Below are the code and all the weights of a small trained network. Each question names an input and a target symbol and asks about switching units off, where a switched-off unit gives its printed mean instead of its output.

import numpy as np


def w(rows, s, z=0):
    codes = np.array(rows[::2]) - 128.0
    scale = np.full(codes.shape[1], s)
    scale[-1] = z or s
    return codes * scale


def f(y):
    return y / 2 * (1 + np.tanh(0.7978845608 * (y + 0.044715 * y**3)))


def softmax(a):
    e = np.exp(a - a.max(-1, keepdims=True))
    return e / e.sum(-1, keepdims=True)


def log_softmax(a):
    a = a - a.max(-1, keepdims=True)
    return a - np.log(np.exp(a).sum(-1, keepdims=True))


def net(x, mask):
    ids = ['ΠΣΩαηλτφ'.index(c) for c in x.split()]
    T = len(ids)
    res = E[ids] + P[:T]
    u = 0
    for l in range(2):
        q, k, v = (res @ M[l].T for M in (Q, K, V))
        z = softmax(np.where(np.tri(T) > 0, q @ k.T / 2**0.5, -1e9)) @ v
        res = res + np.where(mask[u], z, O[l][:, -1]) @ O[l][:, :-1]
        u += 1
        y = f(res @ A[l][:, :-1].T + A[l][:, -1])
        res = res + np.where(mask[u : u + 8], y, B[l][:, -1]) @ B[l][:, :-1]
        u += 8
    return log_softmax(res[-1] @ U[:, :-1].T + U[:, -1])


Q, K, V, O, A, B = {}, {}, {}, {}, {}, {}
E = w([
[100,46,144,137],'Π',
[109,134,108,13],'Σ',
[226,148,115,26],'Ω',
[107,82,83,151],'α',
[38,107,112,183],'η',
[225,48,108,92],'λ',
[91,210,184,174],'τ',
[148,251,87,137],'φ',
],0.016)
P = w([
[86,134,195,2],'0',
[215,78,99,233],'1',
[170,109,140,239],'2',
[161,112,134,244],'3',
[92,153,174,80],'4',
[111,144,122,116],'5',
[84,149,145,111],'6',
[57,157,176,133],'7',
[30,165,188,94],'8',
[72,158,106,160],'9',
[83,168,76,181],'10',
[79,159,80,201],'11',
],0.0076)
Q[0] = w([
[131,92,46,117],'0.h0',
[125,3,186,126],'0.h0',
],0.013)
K[0] = w([
[145,2,181,38],'0.h0',
[102,30,115,149],'0.h0',
],0.0085)
V[0] = w([
[254,172,145,39],'0.h0',
[207,136,222,115],'0.h0',
],0.01)
O[0] = w([
[100,178,163,113,86],'0.h0',
[2,43,217,189,5],'0.h0',
],0.0046,0.0003)
A[0] = w([
[144,97,108,219,223],'0.n0',
[2,190,100,167,179],'0.n1',
[251,136,177,108,84],'0.n2',
[191,76,135,112,75],'0.n3',
[147,124,7,239,6],'0.n4',
[212,92,181,165,127],'0.n5',
[235,195,230,172,202],'0.n6',
[56,85,116,91,69],'0.n7',
],0.0093,0.0023)
B[0] = w([
[95,218,188,106,197],'0.n0',
[144,157,72,127,255],'0.n1',
[231,100,52,53,161],'0.n2',
[170,201,85,54,153],'0.n3',
[99,90,163,117,196],'0.n4',
[132,162,47,162,154],'0.n5',
[158,161,62,3,180],'0.n6',
[76,39,106,100,151],'0.n7',
],0.0075,0.0063)
Q[1] = w([
[90,46,236,140],'1.h0',
[196,140,103,254],'1.h0',
],0.0081)
K[1] = w([
[108,105,143,91],'1.h0',
[120,101,253,22],'1.h0',
],0.012)
V[1] = w([
[72,202,3,167],'1.h0',
[192,195,245,74],'1.h0',
],0.0064)
O[1] = w([
[199,161,146,101,254],'1.h0',
[79,171,141,3,143],'1.h0',
],0.018,0.0049)
A[1] = w([
[184,158,117,108,2],'1.n0',
[7,131,54,152,105],'1.n1',
[24,183,112,144,166],'1.n2',
[158,154,90,84,89],'1.n3',
[100,193,139,114,91],'1.n4',
[72,82,187,161,163],'1.n5',
[116,142,131,63,136],'1.n6',
[236,138,225,33,165],'1.n7',
],0.011,0.0086)
B[1] = w([
[44,6,123,92,161],'1.n0',
[89,85,139,174,154],'1.n1',
[188,106,158,45,164],'1.n2',
[47,108,56,137,185],'1.n3',
[126,166,108,181,154],'1.n4',
[114,187,97,114,149],'1.n5',
[173,65,81,192,178],'1.n6',
[147,158,124,153,254],'1.n7',
],0.011,0.02)
U = w([
[84,76,145,184,1],'Π',
[128,62,107,2,23],'Σ',
[78,132,159,82,158],'Ω',
[116,154,155,48,123],'α',
[212,128,192,223,205],'η',
[208,137,155,41,190],'λ',
[213,236,176,16,236],'τ',
[162,158,97,152,185],'φ',
],0.0099,0.0047)

Each question gives the input, a string of symbols that net reads in full, and the target symbol t.
The units are the heads (2 rows each of Q, K, V and O) and the neurons (one row each of A and B). Each row of codes is followed by its name. A weight is (code - 128) times the scale printed after its matrix; where a second scale follows, it is the last column's (O, A, B and U).
mask holds one flag per unit, layer by layer, with each layer's heads first. A switched-off unit (its flag False) gives its mean, the last column of its rows in O or B, instead of its output. The means were averaged over made-up inputs and are rounded, as every weight is.
A unit's drop is (log p(t) with every unit on - log p(t) with that unit switched off) / (log p(t) with every unit on - log p(t) with every unit switched off).
The circuit of an input: a set's keep is (log p(t) with only the set's units on - log p(t) with every unit switched off) / (log p(t) with every unit on - log p(t) with every unit switched off). Starting from the 12 units with the biggest drops (on a tie, the unit counted first), units are removed one at a time, each time the one whose removal leaves the highest keep (on an exact tie, the one counted first), for as long as the keep stays at least 0.8.
circuit, biggest first: the units of the circuit, biggest drop first
unit that matters most: the unit with the biggest drop
k most important neurons of layer l: the k neurons of layer l with the biggest drops, biggest first
drop of u: that unit's drop, to one decimal
input α λ η λ η τ Ω, target Σ: circuit, biggest first : 1.n0, 0.n2
input Ω λ η, target Σ: circuit, biggest first : 1.n2, 1.h0
input Σ φ Ω τ α, target τ: unit that matters most : 1.n0
input λ Π α η, target Ω: 4 most important neurons of layer 1 : 1.n1, 1.n2, 1.n6, 1.n5
input τ η λ Π Π φ Π η η η η, target η: circuit, biggest first : 1.h0, 1.n3
input λ φ λ φ τ, target φ: 2 most important neurons of layer 0 : 0.n6, 0.n1
input η Π η φ Σ, target φ: 2 most important neurons of layer 0 : 0.n0, 0.n4
input η η φ Π φ α Σ Σ η η λ α, target η: circuit, biggest first : 1.h0, 1.n3
input λ η Π, target Ω: 2 most important neurons of layer 1 : 1.n1, 1.n6
input λ Σ φ η Σ η Π, target η: 3 most important neurons of layer 1 : 1.n3, 1.n0, 1.n2
input α α Σ η η η α Π φ, target φ: circuit, biggest first : 1.h0, 0.n1, 1.n3, 1.n2
input α η λ, target Σ: circuit, biggest first : 1.n0, 0.n2
input φ α Ω η, target τ: 2 most important neurons of layer 0 : 0.n0, 0.n5
input λ η η α η, target η: circuit, biggest first : 1.h0
input λ Ω α λ η η φ τ Π, target η: 2 most important neurons of layer 0 : 0.n1, 0.n7
input λ λ α Π, target Ω: 4 most important neurons of layer 1 : 1.n1, 1.n6, 1.n5, 1.n2
input Π η Ω Σ η η Π Π η η Ω, target φ: 3 most important neurons of layer 1 : 1.n7, 1.n2, 1.n3
input Ω η η λ, target Σ: 2 most important neurons of layer 0 : 0.n2, 0.n5
input Ω α Σ Π, target Σ: 2 most important neurons of layer 1 : 1.n2, 1.n7
input λ Π φ α η η τ α, target η: circuit, biggest first : 1.h0
input Ω Π α, target Σ: drop of 1.h0 : 1.5
input Ω τ φ φ α Ω Σ λ φ α Σ, target φ: drop of 1.h0 : 1.3
